In the rows, 128 means zero.
Each row is followed by its class. Each block has new classes.
[134 118 118 137 120 129 144 124 135 118 142 112 104 157 133 145 115 149
 107 140 156 120 135 135 135 135 114 128 146 142] | J34
[131 111 130 146 103  83 126 125 138 135 126 106 118 156 142 143 110 154
  88 135 152  90 104 146 141 149 130 173 119 169] | J533
[147 122 128 152 103  69 105 125 129 159  82 131 145 129 139 104 143  92
 120 121 149 103 116 135 141 131 141 161 127 140] | J776
[103 128 128 142  63  88 113 144 168 137 108 119 145 150 117 132 122 163
  90 130 147 125 111 126 119 143 141 173 116 151] | J533
[136 119 147 147 103  90 130 129 151 120 124 111 115 156 136 122 122 157
  88 122 143 121 104 141 128 134 151 150 109 173] | J83
[123 114 134 154 113  92 116  94 132 127 126 116  87 151 130 143  93 140
 100 115 146  60 112 127 136 126 114 152 118 165] | J681
[144 126 129 146 116  90 130 124 144 134 116 122 128 140 132 126 129 128
 104 117 122 112 107 144 174 135 135 172 116 168] | J533
[128 122 119 119 112  64 129 133 208 154 109 104 119 149 134 142 142 178
  81 122 159 110 121 143 154 138 140 173 118 178] | J533
[125 123 104 135 120  86 122 135 139 145 114 122 127 128 133 147 125 133
 100 131 137 124 122 137 129 131 138 172 135 152] | J533
[136 117 122 142 109 105 116 130 149 106 134 104  97 164 139 112 127 130
 120 129 141 153 138 110 140 134 115 154 130 161] | J22
[106 122 114 155 110 126 133 136 135 132 119 107 107 143 134 160 126 193
  91 119 138 142 127 121 112 142 150 158 115 162] | J681
[139 115 123 133 115  90 146 127 123 119 115 106 132 148 144 125  80 132
 113 138 140  58 109 135 150 121 145 148 119 168] | J83
[126  93 121 146 114  89 139 127 147 131 110 118 148 151 150 128  96 164
  96 129 143 101 110 124 133 152 152 147 105 143] | J533
[128 122 120 138 137 123 128 132 130 145  97 126  98 167 145 137 114 148
 108 138 142 110 124 144 137 144 116 155 121 159] | J681
[142 121 114 161 133  99 120 126 136 145 129 111 119 140 137 116 150 146
 100 111 135 105 107 144 135 136 131 148 106 181] | J533
[125 140 137 139 116 102 130 121 149 145 116 129  92 152 130 138 108 150
 104 115 161 102 128 142 128 129 141 150 125 151] | J681
[142 133 123 132  94 116 128 124 141 130 120 124 107 149 120 134 123 146
  99 106 167 101 140 121 113 126 114 135 113 127] | J34
[126 123 123 133 110  66 139 121 144 137 115  97 116 162 137 136  78 156
  89 117 145 108 131 131 134 135 137 165 107 179] | J533
[140  99 131 133 111  91 136 122 144 146 120 112 127 144 126 139 124 143
  96 131 135 101 108 142 123 158 143 169 124 155] | J533
[141 119 131 140  65 112 132 127 143 150 129 133  95 163 108  90 125 136
  90 124 154  94 111 132 113 156 132 147 145 161] | J34
[125 117 139 168 108  98 125 127 147 144 124  96  90 156 126 137 105 173
  82 117 164  84 101 161 136 139 148 165 125 191] | J681
[144 112 125 140 115  84 120 128 134 146 124 113 123 140 140 157 128 175
 102 121 135 111 103 139 160 135 160 174 134 159] | J533
[143 138 101 153 119  95 112 126 150 128 120 116 138 122 134  58 109 122
  86 112 160 107 126 134 124 124 153 150 111 169] | J83
[141 129 118 121 109 108 109 142 147 124 132 118 117 177 127 119 143 169
 100 107 165 137 145 119 128 129 122 151 136 156] | J776
[131 145 127 151 116 110 123 116 147 160  96 123 133 140 135 152 130 140
 116 119 206 146 114 146 128 141 134 156 114 160] | J533
[151 115 123 123 111 106 133 130 138 128 129 130 118 178 121  88 134 132
 100 119 154 112 119 101 129 133 120 153 131 122] | J34
[132 110 125 132 114  81 145 131 130 124 134 114  96 172 122 138 109 122
 104 128 148  85 133 143 145 138 131 165 115 159] | J22
[143 121 124 136 120 108 139 128 140 141 123 116  72 171 135 128 129 156
 104 130 142 120 122 129 133 136 124 146 130 166] | J34
[129 122 130 132 117 119 126 139 133 122 123 130 102 169 127 117 116 158
  88 147 137  95 122 122 145 135   4 143 123 122] | J22
[156 105 122 133 109  70 146 127 127 136 126 117 113 163 133 147 102 141
  96 129 151  57 117 143 155 138 139 172 123 178] | J533
[136 119 130 146  88 104 147 122 139 119 125 112 145 150 144  96 105 122
 106 124 136  79  92 138 138 142 150 160 106 148] | J83
[143 122 118 146 101  75 133 134 150 155 102 110 140 168 134 144 134 165
  69 100 153 124 115 135 128 148 155 208 119 189] | J533
[131 107 123 148 110  91 116 124 139 136 143 110 108 156 137 123 107 135
  74 128 149  99 113 144 134 136 140 159  87 183] | J83
[113 103 135 133 123  94 131 136 137 121 117 122 114 148 129 125 120  95
  33 132 163 135 132 112 145 141 140 156 131 162] | J22
[146 108 128 123 124  86 117 127 128 118 153 110 137 160 130 118  84 124
 112 126 147  61 109 123 143 119 156 151 102 140] | J83
[136 112 109 131 109  80 139 132 139 130 136 123 123 159 141 162 107 169
 110 150 130 139 113 135 142 147 145 162 132 160] | J533
[126 131 112 139 119 126 123 143 145 138 126 134 140 115 143 156 155 147
 121 126 116 148 115 135 122 138 140 148 127 112] | J533
[134 118 118 130 113 110  98 126 122 118 133 122 114 158 118 134 124 140
 101 106 158 100 129 127 121 135 111 157 151 160] | J34

Each row is followed by its class. Each block has new classes.
[174 127 116 131 128 126 129 126 119 140  97 119 118 144 142 128  97 109
 132 135 128 122 136 128 105 125 125 128 119 162] | J703
[141 127 131 141 133 130 126 130 115 139 109 127 118 154 128 124 118 112
 131 125 130 131 125 125 109 124 133 131 124 147] | J703
[177 129 116 137 132 130 129 127 116 118 109 123 127 134 134 130 111 126
 139 121 133 116 124 125  99 116 133 128 124 191] | J703
[141 129 128 142 126 124 125 128 115 145 123 125 154 161 137 112 118 117
 132 113 132 115 122 123 109 127 132 123 133 140] | J476
[189 126 119 141 130 128 128 126 122 140 113 124 122 149 133 121 114 108
 138 117 132 118 120 127  97 122 132 134 127 171] | J703
[210 126 104 139 137 133 124 122 122 166 116 118 105 150 132 128 115  82
 137 144 133 128 133 135  96 121 126 143 115 151] | J703
[167 126 112 136 133 130 130 130 120 149 109 130 115 164 133 118 119  97
 127 140 129 131 130 132 102 127 128 129 124 125] | J703
[150 129 123 140 124 125 124 130 114 159 117 125 113 155 131 121 121  96
 126 127 129 131 134 138 113 129 129 130 122 118] | J703
[172 128 101 136 128 129 121 125 133 175 130 122 109 126 128 126 122  69
 136 137 111 116 124 140 133 119 127 137 125 202] | J703
[146 125 144 141 125 125 123 128 128 157 118 132 113 156 125 116 126 118
 126 123 130 122 130 137 113 133 130 145 124 127] | J476
[133 127 137 137 124 128 118 133 117 145 107 125 126 129 128 129 125 148
 129 121 130 130 131 135 120 128 133 127 120 114] | J476
[163 130 122 147 131 130 127 128 117 153 108 132 118 155 126 122 126 106
 134 137 126 119 129 128 115 130 131 130 125 124] | J703
[109 127 156 145 130 127 116 126 129 209 119 125 125 138 133 123 137  95
 132 137 120 130 134 139 139 128 131 134 125 135] | J703
[169 129 124 132 130 127 132 126 114 122 114 127 107 163 130 122 115  91
 122 128 129 119 134 133  88 132 124 128 125 155] | J703
[202 128 118 144 131 130 125 122 123 133 113 115 144 137 142 135 113 124
 141 134 132 104 131 120 106 116 133 129 125 194] | J483
[182 123 105 138 138 131 129 131 152 144 115 119 146 134 145 116 119 130
 144 120 131 118 119 113 108 119 129 136 131 131] | J483
[136 123 133 138 122 124 126 131 126 142 120 128 142 136 136 118 123 125
 127 128 131 122 128 129 123 110 129 124 126 144] | J476
[135 133 111 133 136 126 134 129 120 126 121 136 113 142 128 127 130  96
 130 142 125 131 126 140 115 124 131 130 125 136] | J483
[126 123 123 132 129 124 124 131 122 131 116 120 153 137 140 119 116 144
 124 111 131 127 120 121 113 125 129 117 129 144] | J476
[159 128 124 137 127 132 127 133 124 143 117 128 115 152 131 122 123 109
 133 127 127 126 125 121 113 128 127 134 127 128] | J476
[170 122  85 144 138 128 126 139 130 169 104 120 121 142 138 116 117  98
 134 137 126 135 128 130 121 124 130 126 123  99] | J703
[176 130 108 149 136 130 121 138 124 141  97 123 149 131 137 126 110 133
 141 143 130 119 131 119 114 116 130 126 122 157] | J483
[196 131 131 150 130 129 125 123 116 171 114 131 101 167 130 120 119  70
 136 137 129 110 141 139 108 132 127 135 124 149] | J703
[150 130 143 143 127 128 119 128 115 155 114 120 130 150 128 121 125 114
 129 134 132 121 135 131 115 133 127 127 121 130] | J703
[174 125 121 149 131 126 125 135 122 160  97 128 111 147 139 115 114 112
 131 108 127 118 116 133 102 123 136 132 136 155] | J703
[180 130  93 147 136 138 128 136 126 149 113 129 141 128 134 130 116 110
 140 142 128 111 133 124 131 119 131 128 125 147] | J703
[156 121 107 138 142 128 128 124 132 161 112 114 136 163 150 113 112  86
 142 130 129 126 118 113  85 128 130 131 127 188] | J703
[199 130  89 144 138 130 135 130 126 132 103 136 106 172 131 115 121  81
 130 143 127 132 122 131  85 127 129 133 115 115] | J703
[153 130 127 137 125 128 128 127 130 140 123 129 120 137 130 122 125 107
 128 135 129 119 130 129 117 131 127 129 128 146] | J703
[217 126  89 124 134 129 127 129 120  84 122 123 149 128 125 133 114 171
 133 133 136 133 131 122 104 124 125 130 119  65] | J703
[181 127 126 143 131 130 126 128 121 151 106 132 108 149 129 123 119 108
 135 126 128 115 126 133  98 125 131 134 125 162] | J703
[150 125 126 137 130 127 124 128 117 146 106 120 126 156 137 121 123 120
 126 128 138 135 132 132  99 129 127 127 123 122] | J703
[125 127 100 133 132 129 132 135 125 123 125 135 115 145 129 122 125  98
 116 126 126 137 106 137 117 130 129 127 128 147] | J483
[146 124 111 135 134 130 127 129 128 161 111 119 124 133 137 126 124 119
 133 129 134 137 124 128 114 121 127 130 123 144] | J703
[167 129 128 135 132 129 129 127 133 133 117 130 130 147 131 118 123 124
 136 134 129 119 127 125 107 126 127 131 126 129] | J483
[150 126 107 136 136 122 132 129 133 152 137 130 107 138 128 123 120  76
 122 127 130 125 119 139 131 127 126 134 128 170] | J483
[159 126  92 136 134 127 131 140 128 131 116 123 144 131 134 125 116 129
 124 139 131 134 128 128 118 124 130 124 122 127] | J703
[174 130 105 145 135 129 127 132 118 156 107 128 110 160 135 130 118  87
 135 143 127 135 131 132 102 125 128 137 118 126] | J703
[165 128 127 126 124 128 131 123 118 100 120 130 110 149 125 126 116 120
 124 120 128 129 126 134 100 130 126 126 124 140] | J703
[164 128 147 148 126 130 125 128 128 152 109 134 130 149 130 114 125 122
 139 125 128 108 129 124 111 131 133 133 128 150] | J703
[161 125 115 133 136 129 131 132 126  97  97 129 133 161 143 117 113 142
 130 128 127 129 123 112  79 130 132 124 124 128] | J703
[156 124 114 140 129 127 128 135 119 145 102 124 124 149 136 123 115 113
 127 127 135 128 128 131 114 124 130 125 125 130] | J703
[167 130 110 144 128 122 132 133 120 135 116 131 131 151 139 122 118 109
 136 129 129 115 131 126 116 128 130 125 128 143] | J483
[160 128 120 136 135 129 128 129 122 136 115 132 112 163 126 117 126 101
 130 132 129 131 119 133  97 128 129 134 124 138] | J703
[165 131 114 151 137 135 125 136 129 140 108 138 133 142 129 123 127 116
 137 149 127 115 121 123 118 124 132 130 126 173] | J703

Each row is followed by its class. Each block has new classes.
[121 112 131 117 148 121 132 122 123 112 119 112 118 116 117 112 108 134
 114 126 138 125 152 127 135 113 126 117 132 112] | L
[134 130 129 127 120 122 129 122 126 144 128 122 128 123 126 120 129 134
 136 135 120 118 125 120 136 124 133 149 122 113] | L
[125 119 124 123 128 124 128 124 125 127 126 118 129 123 128 118 133 129
 121 127 125 122 115 123 124 118  97 133 124 119] | L
[106 117 134 138 135 117 126 125 130 115 127 126 137 130 124 122 142 126
 124 122 130 135 187 139 131 134 140 121 140 153] | H
[119 126 128 135 127 124 131 131 130 128 120 124 129 126 127 120 131 129
 130 126 123 130 140 134 122 130 120 130 131 138] | B
[132 126 126 123 123 128 127 125 127 136 127 123 127 123 129 121 131 127
 131 133 123 120 114 119 124 121 111 139 124 118] | L
[148 127 133 126 127 131 130 119 125 130 136 129 127 123 133 140 135 125
 127 133 138 117 115 137 143 124 134 128 124 108] | W
[124 117 129 118 140 128 132 122 122 118 121 114 120 119 117 116 110 133
 125 128 132 120 135 125 130 114 118 124 132 114] | L
[112 118 130 119 140 115 132 125 126 112 128 122 124 124 126 114 135 131
 112 129 138 131 149 133 131 118 114 117 133 126] | L
[121 127 122 134 122 116 128 127 128 133 133 134 119 124 130 108 123 128
 124 134 131 117 109 113 135 118 129 147 125 108] | L
[131 121 148 121 147 130 133 131 126 107 125 123 126 126 115 136 112 130
 118 121 139 135 148 133 130 127 133 102 136 129] | W
[108 111 133 119 141 110 132 120 124 115 132 129 125 127 132 110 141 133
 111 133 142 125 169 135 143 120 139 117 134 120] | V
[132 127 135 130 133 125 128 121 126 127 133 137 133 131 134 137 150 125
 122 131 132 124 148 133 143 132 147 125 126 119] | S
[114 116 122 121 136 112 131 124 124 121 126 117 120 125 123 100 120 130
 122 127 131 129 119 120 119 115  98 130 129 118] | L
[115 111 129 126 136 121 127 127 126 116 121 114 130 121 129 112 145 126
 119 128 125 131 149 131 123 121  94 118 126 135] | F
[134 123 135 121 132 127 129 122 126 131 131 125 130 124 127 131 130 125
 124 132 130 124 148 132 139 126 143 123 130 120] | S
[111 122 129 132 132 122 131 130 129 122 124 122 122 125 110 113 115 128
 130 125 128 132 149 128 124 121 137 132 138 137] | B
[ 87 121 123 138 126 113 130 125 132 124 121 136 126 130 128 107 131 128
 130 126 120 135 159 128 123 122 132 141 133 146] | B
[138 124 131 122 147 134 136 136 127 106 132 128 123 130 115 141 104 131
 118 120 148 137 123 135 123 129 131 100 132 128] | W
[120 124 126 125 132 117 132 123 125 126 130 131 119 126 124 116 121 130
 121 128 139 120 125 122 133 120 135 134 133 108] | L
[104 117 132 134 129 120 127 119 128 125 123 118 129 122 127 114 131 129
 129 128 121 130 160 129 124 126 127 134 135 139] | F
[109 132 120 132 120 120 128 127 130 136 123 138 120 130 132 110 122 127
 131 129 129 125 108 122 124 122 125 147 122 125] | L
[113 132 128 135 127 123 126 116 131 132 127 137 131 131 123 123 114 131
 141 128 126 135 154 131 134 132 164 137 133 140] | V
[134 120 130 123 140 123 131 128 127 119 127 130 125 128 126 127 124 130
 120 126 137 130 135 132 130 125 132 112 132 128] | V
[157 138 124 119 119 137 127 125 127 146 138 138 127 131 140 140 139 126
 124 136 131 114  69 120 134 131 122 142 111 100] | W
[128 125 125 119 130 122 131 121 127 134 133 129 121 122 132 114 126 131
 123 140 131 118 120 120 134 119  99 132 122 107] | S
[120 120 134 129 137 118 129 128 127 118 126 128 131 129 129 126 132 131
 125 126 134 137 164 136 132 132 136 117 129 140] | H
[115 122 132 136 131 124 125 129 131 120 122 121 132 127 124 116 118 130
 129 124 124 137 162 134 125 128 134 125 145 147] | B
[139 132 123 122 127 133 131 126 118 137 128 123 123 123 126 126 113 128
 133 128 127 120 100 118 127 123 125 137 125 117] | L
[127 124 131 121 135 124 129 127 127 120 132 134 124 128 127 127 131 129
 118 130 137 126 130 133 132 125 128 121 129 119] | S
[133 120 127 119 136 126 130 125 125 119 129 123 127 125 130 125 138 127
 115 130 138 125 125 130 130 124 107 116 126 114] | L
[128 127 126 119 132 119 134 122 126 126 128 119 122 123 127 116 139 127
 119 130 130 117 119 119 128 120 100 126 125 114] | L
[139 122 127 115 139 132 132 124 117 125 128 116 119 119 120 126 110 132
 122 132 140 119 117 124 127 122 116 121 126 110] | L
[124 128 129 133 120 127 126 122 125 134 132 125 136 130 134 129 147 126
 130 130 123 127 143 135 134 132 139 138 128 133] | H

Each row is followed by its class.
[129 122 132 133 136 125 127 118 135 110 133 138 137 130 127 113 129 134
 131 123 124 119 132 127 124 132 124 121 116 120] | J157
[122 139 141 124 131 148 120 126 130 145 125 134 129 124 114 151 132 131
 116 110 128 127 129 141 132 116 140 123 111 121] | J800
[126 130 135 130 124 122 125 111 126 116 125 106 132 125 124 127 128 129
 105 118 123 111 138 140 130 114 122 120 118 126] | J800
[127 134 133 127 131 123 127 125 130 139 123 164 128 128 120 141 132 128
 121 115 132 125 129 135 129 124 136 126 132 129] | J230
[121 134 141 131 135 175 120 145 133 135 131 113 127 130 118 130 126 132
 140 123 119 180 125 130 130 125 130 115  88 118] | J800
[123 131 133 129 120 147 125 132 125 123 127  82 127 128 128 118 123 125
 121 132 118 159 133 133 130 124 118 119 112 124] | J800
